Below are the code and all the weights of a small trained network. Each question names an input and a class and asks about switching units off, where a switched-off unit gives its printed mean instead of its output.

import numpy as np


def w(rows, s, z=0):
    codes = np.array(rows[::2]) - 128.0
    scale = np.full(codes.shape[1], s)
    scale[-1] = z or s
    return codes * scale


def f(y):
    return y / 2 * (1 + np.tanh(0.7978845608 * (y + 0.044715 * y**3)))


def log_softmax(a):
    a = a - a.max(-1, keepdims=True)
    return a - np.log(np.exp(a).sum(-1, keepdims=True))


def net(x, mask):
    res = np.array(x, float).reshape(1, 3) / 4 @ E
    y = f(res @ A[0][:, :-1].T + A[0][:, -1])
    res = res + np.where(mask, y, B[0][:, -1]) @ B[0][:, :-1]
    return log_softmax(res[-1] @ U[:, :-1].T + U[:, -1])


A, B = {}, {}
E = w([
[34,158,66],'x0',
[84,78,180],'x1',
[152,12,90],'x2',
],0.011)
A[0] = w([
[122,160,109,3],'N0',
[147,120,202,55],'N1',
[218,124,103,46],'N2',
[49,100,109,59],'N3',
[76,175,91,180],'N4',
[61,222,150,110],'N5',
[133,108,115,30],'N6',
[181,152,116,84],'N7',
[88,64,147,47],'N8',
[188,165,44,127],'N9',
[81,69,106,121],'N10',
[171,138,171,57],'N11',
[184,137,124,42],'N12',
[98,134,83,77],'N13',
[79,127,84,65],'N14',
[136,41,72,75],'N15',
[142,91,105,76],'N16',
[144,109,201,68],'N17',
[149,103,131,29],'N18',
[173,198,123,58],'N19',
[99,183,84,169],'N20',
[134,96,104,55],'N21',
[77,164,251,17],'N22',
[131,121,127,42],'N23',
[80,91,221,123],'N24',
[99,142,52,48],'N25',
[158,146,121,237],'N26',
[200,146,144,56],'N27',
[85,129,103,83],'N28',
[85,123,103,86],'N29',
[96,181,194,50],'N30',
[171,112,144,31],'N31',
[179,154,70,102],'N32',
[136,173,176,70],'N33',
],0.015,0.0053)
B[0] = w([
[83,141,59,129],'N0',
[19,195,121,177],'N1',
[49,158,103,181],'N2',
[38,189,150,182],'N3',
[98,132,178,223],'N4',
[193,99,74,255],'N5',
[143,200,67,121],'N6',
[24,138,137,152],'N7',
[84,127,39,175],'N8',
[42,51,133,206],'N9',
[152,77,65,197],'N10',
[39,207,125,165],'N11',
[28,179,110,145],'N12',
[82,214,124,157],'N13',
[83,231,140,169],'N14',
[161,208,13,229],'N15',
[139,122,52,156],'N16',
[9,209,133,182],'N17',
[113,226,60,132],'N18',
[146,111,2,178],'N19',
[88,105,156,213],'N20',
[192,203,47,142],'N21',
[125,92,11,223],'N22',
[80,198,117,113],'N23',
[26,73,155,223],'N24',
[82,179,113,177],'N25',
[113,90,200,187],'N26',
[29,212,128,173],'N27',
[94,188,141,155],'N28',
[88,172,144,155],'N29',
[188,152,17,197],'N30',
[112,223,63,148],'N31',
[95,24,110,173],'N32',
[175,113,36,174],'N33',
],0.0078,0.0087)
U = w([
[62,65,119,224],'0',
[84,254,167,89],'1',
[219,169,29,3],'2',
[186,25,218,162],'3',
],0.0086,0.006)

Each question gives the input, the list of numbers given to net, and the class t.
The units are the neurons (one row each of A and B). Each row of codes is followed by its name. A weight is (code - 128) times the scale printed after its matrix; where a second scale follows, it is the last column's (A, B and U).
mask holds one flag per neuron, in row order. A switched-off neuron (its flag False) gives its mean, the last column of its row in B, instead of its output. The means were averaged over made-up inputs and are rounded, as every weight is.
A unit's drop is (log p(t) with every unit on - log p(t) with that unit switched off) / (log p(t) with every unit on - log p(t) with every unit switched off).
The circuit of an input: a set's keep is (log p(t) with only the set's units on - log p(t) with every unit switched off) / (log p(t) with every unit on - log p(t) with every unit switched off). Starting from the 12 units with the biggest drops (on a tie, the unit counted first), units are removed one at a time, each time the one whose removal leaves the highest keep (on an exact tie, the one counted first), for as long as the keep stays at least 0.8.
circuit, biggest first: the units of the circuit, biggest drop first
top k neurons: the k neurons with the biggest drops, biggest first
drop when u is switched off: that unit's drop, to one decimal
input [1,-6,8], class 2: circuit, biggest first -> (N15)
input [-2,-1,5], class 2: circuit, biggest first -> (N15 N24)
input [-6,-8,-3], class 0: top 2 neurons -> (N32 N9)
input [3,-7,-6], class 0: circuit, biggest first -> (N9 N32)
input [3,-8,-6], class 0: circuit, biggest first -> (N9 N32)
input [7,-8,-4], class 0: top 3 neurons -> (N9 N32 N5)
input [4,-4,6], class 2: top 2 neurons -> (N15 N24)
input [2,-7,-8], class 2: top 3 neurons -> (N5 N19 N30)
input [5,-3,7], class 2: drop when N15 is switched off -> 0.5
input [3,-4,-4], class 0: drop when N15 is switched off -> 0.3
input [5,7,8], class 2: drop when N15 is switched off -> 0.7
